| -21 |  -9 |  -3 | -21 | -26 |
| -36 | -17 |  21 | -36 |  55 |
| -42 | -24 |  57 | -42 |  70 |
| -36 |  -7 |  35 | -36 |  42 |
->
| -21 |  -9 |
| -36 | -17 |
| -42 | -24 |

| -58 |  69 | -72 |
| -70 |  57 | -50 |
| -58 |  90 | -79 |
|  34 |  63 |  67 |
| -59 |  35 | -39 |
->
| -58 |  69 |
| -70 |  57 |
| -58 |  90 |

| -33 | -45 |  57 |
|  46 |   5 | -30 |
| -48 | -12 |  36 |
|  -6 |  87 | -62 |
->
| -33 | -45 |
|  46 |   5 |
| -48 | -12 |

|  63 |  51 |  -4 |  26 | -50 |
| -44 | -75 |  76 | -90 | -22 |
| -14 | -46 |  57 | -65 | -39 |
->
|  63 |  51 |
| -44 | -75 |
| -14 | -46 |

|   6 | -43 |  -7 | -57 |
|  51 | -24 | -75 | -15 |
| -13 |  31 |  25 | -72 |
->
|   6 | -43 |
|  51 | -24 |
| -13 |  31 |

| -56 |  -6 | -19 | -23 |
|  22 |  -9 | -25 |  -2 |
|  10 |   7 |  37 |  12 |
| -69 |  22 |  14 | -21 |
|   7 | -23 | -15 |   7 |
->
| -56 |  -6 |
|  22 |  -9 |
|  10 |   7 |

| -29 | -44 | -45 |  30 |
|   4 |  32 | -14 |   3 |
|   5 |  42 | -26 | -12 |
|  12 |  25 | -25 |  -4 |
| -63 | -78 | -23 |  51 |
->
| -29 | -44 |
|   4 |  32 |
|   5 |  42 |

|  -2 | -31 | -43 |  18 |   5 |
|  24 | -29 | -55 |  10 | -15 |
| -14 | -88 | -90 | -16 |  70 |
|   6 | -69 |  20 |  40 | -33 |
->
|  -2 | -31 |
|  24 | -29 |
| -14 | -88 |

|  17 |  43 | -22 | -29 |
| -75 |  39 |   6 |  -9 |
| -24 |  39 |  -6 | -20 |
|   7 | -73 |  -2 |   8 |
->
|  17 |  43 |
| -75 |  39 |
| -24 |  39 |
---
|   9 |  11 | -24 | -27 |   6 | -66 |  16 |   0 |  -6 |  13 |
| -44 |  -9 |  15 | -19 |  -6 |  -7 |   6 | -46 |   1 | -23 |
|  46 | -55 | -12 | -42 |  33 | -29 |  17 | -21 |  17 | -21 |
->
| -44 |  -9 |  15 | -19 |  -6 |  -7 |   6 | -46 |   1 | -23 |

|   0 | -52 |  24 |  -8 |  27 |
|   6 |  39 |   7 | -16 |  -4 |
|   9 |  58 |  15 | -30 |  -3 |
|  -1 |  -4 |  -5 |   7 |  -3 |
| -11 |  33 | -54 |  54 | -35 |
|  -5 |  81 | -59 |  32 | -59 |
| -16 | -81 | -36 |  58 |  -7 |
|  -4 |   3 | -17 |  15 | -12 |
|   5 |   9 |  21 | -21 |  11 |
|  -6 |  15 | -34 |  30 | -30 |
|  -6 |  42 | -42 |  26 |  26 |
|  -5 | -54 |  -3 |  17 |  11 |
->
|   6 |  39 |   7 | -16 |  -4 |
|  -1 |  -4 |  -5 |   7 |  -3 |
|  -5 |  81 | -59 |  32 | -59 |
|  -4 |   3 | -17 |  15 | -12 |
|  -6 |  15 | -34 |  30 | -30 |
|  -5 | -54 |  -3 |  17 |  11 |

|  82 | -81 | -76 |  55 |  79 |  81 | -81 |  64 | -79 |  80 |  79 |
|  80 | -80 | -71 |  40 |  80 |  80 | -81 |  29 | -80 |  79 |  81 |
->
|  80 | -80 | -71 |  40 |  80 |  80 | -81 |  29 | -80 |  79 |  81 |

| -78 | -35 | -38 | -19 | -34 | -24 |  46 |  26 |   8 |   9 | -26 |  80 | -42 |   0 | -16 |
| -43 | -36 | -36 | -61 |  10 | -29 |  68 |   0 |  -5 |  -1 |  -6 |  48 | -18 | -31 | -56 |
| -40 |  -7 | -35 | -55 |  22 | -30 |  76 |  14 | -28 | -29 |  14 |  26 | -22 | -42 | -49 |
| -29 |  43 | -26 |  24 | -16 | -22 |  61 |  14 | -60 | -38 |  58 |   2 | -29 | -45 | -32 |
->
| -43 | -36 | -36 | -61 |  10 | -29 |  68 |   0 |  -5 |  -1 |  -6 |  48 | -18 | -31 | -56 |
| -29 |  43 | -26 |  24 | -16 | -22 |  61 |  14 | -60 | -38 |  58 |   2 | -29 | -45 | -32 |

| -13 | -15 | -63 |  42 |
| -15 | -17 | -47 |  51 |
| -70 | -17 | -53 |  39 |
| -64 | -22 | -50 |  25 |
| -33 | -38 | -79 |  27 |
|  -6 | -52 | -37 |  42 |
| -54 |  -7 | -42 |   1 |
| -67 |  -4 |  21 |  30 |
| -72 | -12 |  -5 |  18 |
->
| -15 | -17 | -47 |  51 |
| -64 | -22 | -50 |  25 |
|  -6 | -52 | -37 |  42 |
| -67 |  -4 |  21 |  30 |

| -21 | -25 |  21 |   1 |
|  42 | -47 | -39 |  -7 |
|  43 | -47 | -39 |  -7 |
| -44 |   7 |  41 |   2 |
|  74 |  41 | -31 |  48 |
|  -9 |  34 |  -9 | -19 |
|  29 |   4 | -46 | -27 |
|  -5 | -32 |  19 |  17 |
| -44 |   7 |  41 |   3 |
| -22 |  12 |  53 |  46 |
|  23 | -24 |  -3 |  19 |
| -44 |  52 |  16 | -24 |
->
|  42 | -47 | -39 |  -7 |
| -44 |   7 |  41 |   2 |
|  -9 |  34 |  -9 | -19 |
|  -5 | -32 |  19 |  17 |
| -22 |  12 |  53 |  46 |
| -44 |  52 |  16 | -24 |
